Here is a tiny trained network, its code and every weight. The questions are about switching its units off for an input and a class, where a switched-off unit gives its printed mean instead of its output.

import numpy as np


def w(rows, s, z=0):
    codes = np.array(rows[::2]) - 128.0
    scale = np.full(codes.shape[1], s)
    scale[-1] = z or s
    return codes * scale


def f(y):
    return y / 2 * (1 + np.tanh(0.7978845608 * (y + 0.044715 * y**3)))


def log_softmax(a):
    a = a - a.max(-1, keepdims=True)
    return a - np.log(np.exp(a).sum(-1, keepdims=True))


def net(x, mask):
    res = np.array(x, float).reshape(1, 2) / 4 @ E
    y = f(res @ A[0][:, :-1].T + A[0][:, -1])
    res = res + np.where(mask, y, B[0][:, -1]) @ B[0][:, :-1]
    return log_softmax(res[-1] @ U[:, :-1].T + U[:, -1])


A, B = {}, {}
E = w([
[181,100,56,188,140,170,95,146],'x0',
[248,146,139,104,172,122,109,55],'x1',
],0.015)
A[0] = w([
[47,137,105,161,67,127,202,148,52],'neuron 0',
[145,105,148,165,122,139,102,51,254],'neuron 1',
[179,141,119,230,132,119,80,165,62],'neuron 2',
[64,219,226,39,108,43,228,91,155],'neuron 3',
[2,128,119,194,90,148,184,224,162],'neuron 4',
[141,67,59,191,95,207,126,141,76],'neuron 5',
[156,95,74,169,133,233,93,138,79],'neuron 6',
[104,155,227,85,66,78,179,88,42],'neuron 7',
[70,80,119,141,95,127,125,223,53],'neuron 8',
[148,2,75,227,109,214,3,173,175],'neuron 9',
[201,152,182,108,229,113,66,29,95],'neuron 10',
[48,60,100,155,52,170,110,148,145],'neuron 11',
[186,178,146,97,155,123,95,28,45],'neuron 12',
[129,135,117,166,130,140,167,91,244],'neuron 13',
],0.0086,0.0098)
B[0] = w([
[175,159,171,101,109,149,81,152,167],'neuron 0',
[93,106,92,154,176,182,115,103,206],'neuron 1',
[141,243,155,4,38,106,115,181,155],'neuron 2',
[88,150,93,113,127,176,194,143,237],'neuron 3',
[160,123,108,146,165,149,89,103,244],'neuron 4',
[117,209,141,98,77,130,150,143,180],'neuron 5',
[122,177,126,94,67,147,151,163,177],'neuron 6',
[122,169,128,65,82,167,150,161,171],'neuron 7',
[176,144,189,56,136,116,62,147,173],'neuron 8',
[89,143,84,106,109,138,177,123,252],'neuron 9',
[171,123,147,98,171,151,93,140,219],'neuron 10',
[174,128,136,139,182,139,91,119,201],'neuron 11',
[190,175,173,71,104,142,74,164,181],'neuron 12',
[114,105,85,191,182,123,140,40,192],'neuron 13',
],0.015,0.016)
U = w([
[215,134,166,82,167,159,1,147,123],'0',
[74,188,120,62,15,162,244,166,88],'1',
[68,11,67,235,254,159,189,68,255],'2',
[113,113,155,160,93,73,133,126,91],'3',
[116,53,154,168,108,55,137,165,74],'4',
[164,92,174,184,81,72,154,171,96],'5',
[112,54,153,148,106,58,109,153,78],'6',
[137,48,172,133,90,82,96,182,84],'7',
],0.0098,0.0088)

Each question gives the input, the list of numbers given to net, and the class t.
The units are the neurons (one row each of A and B). Each row of codes is followed by its name. A weight is (code - 128) times the scale printed after its matrix; where a second scale follows, it is the last column's (A, B and U).
mask holds one flag per neuron, in row order. A switched-off neuron (its flag False) gives its mean, the last column of its row in B, instead of its output. The means were averaged over made-up inputs and are rounded, as every weight is.
A unit's drop is (log p(t) with every unit on - log p(t) with that unit switched off) / (log p(t) with every unit on - log p(t) with every unit switched off).
most important unit: the unit with the biggest drop
k most important neurons: the k neurons with the biggest drops, biggest first
drop when u is switched off: that unit's drop, to one decimal
input [4,2], class 1: most important unit => neuron 4
input [-8,7], class 1: 3 most important neurons => [neuron 3; neuron 7; neuron 4]
input [-4,3], class 1: 3 most important neurons => [neuron 4; neuron 3; neuron 11]
input [8,7], class 1: 2 most important neurons => [neuron 9; neuron 6]
input [7,-8], class 0: 3 most important neurons => [neuron 4; neuron 11; neuron 8]
input [-4,-4], class 0: 3 most important neurons => [neuron 9; neuron 4; neuron 0]
input [7,6], class 1: 2 most important neurons => [neuron 9; neuron 6]
input [3,0], class 2: 2 most important neurons => [neuron 12; neuron 7]
input [4,-5], class 0: drop when neuron 11 is switched off => 0.2
input [-1,1], class 2: drop when neuron 5 is switched off => 0.0
input [4,1], class 1: drop when neuron 4 is switched off => 0.2
input [-5,3], class 1: drop when neuron 3 is switched off => 0.4
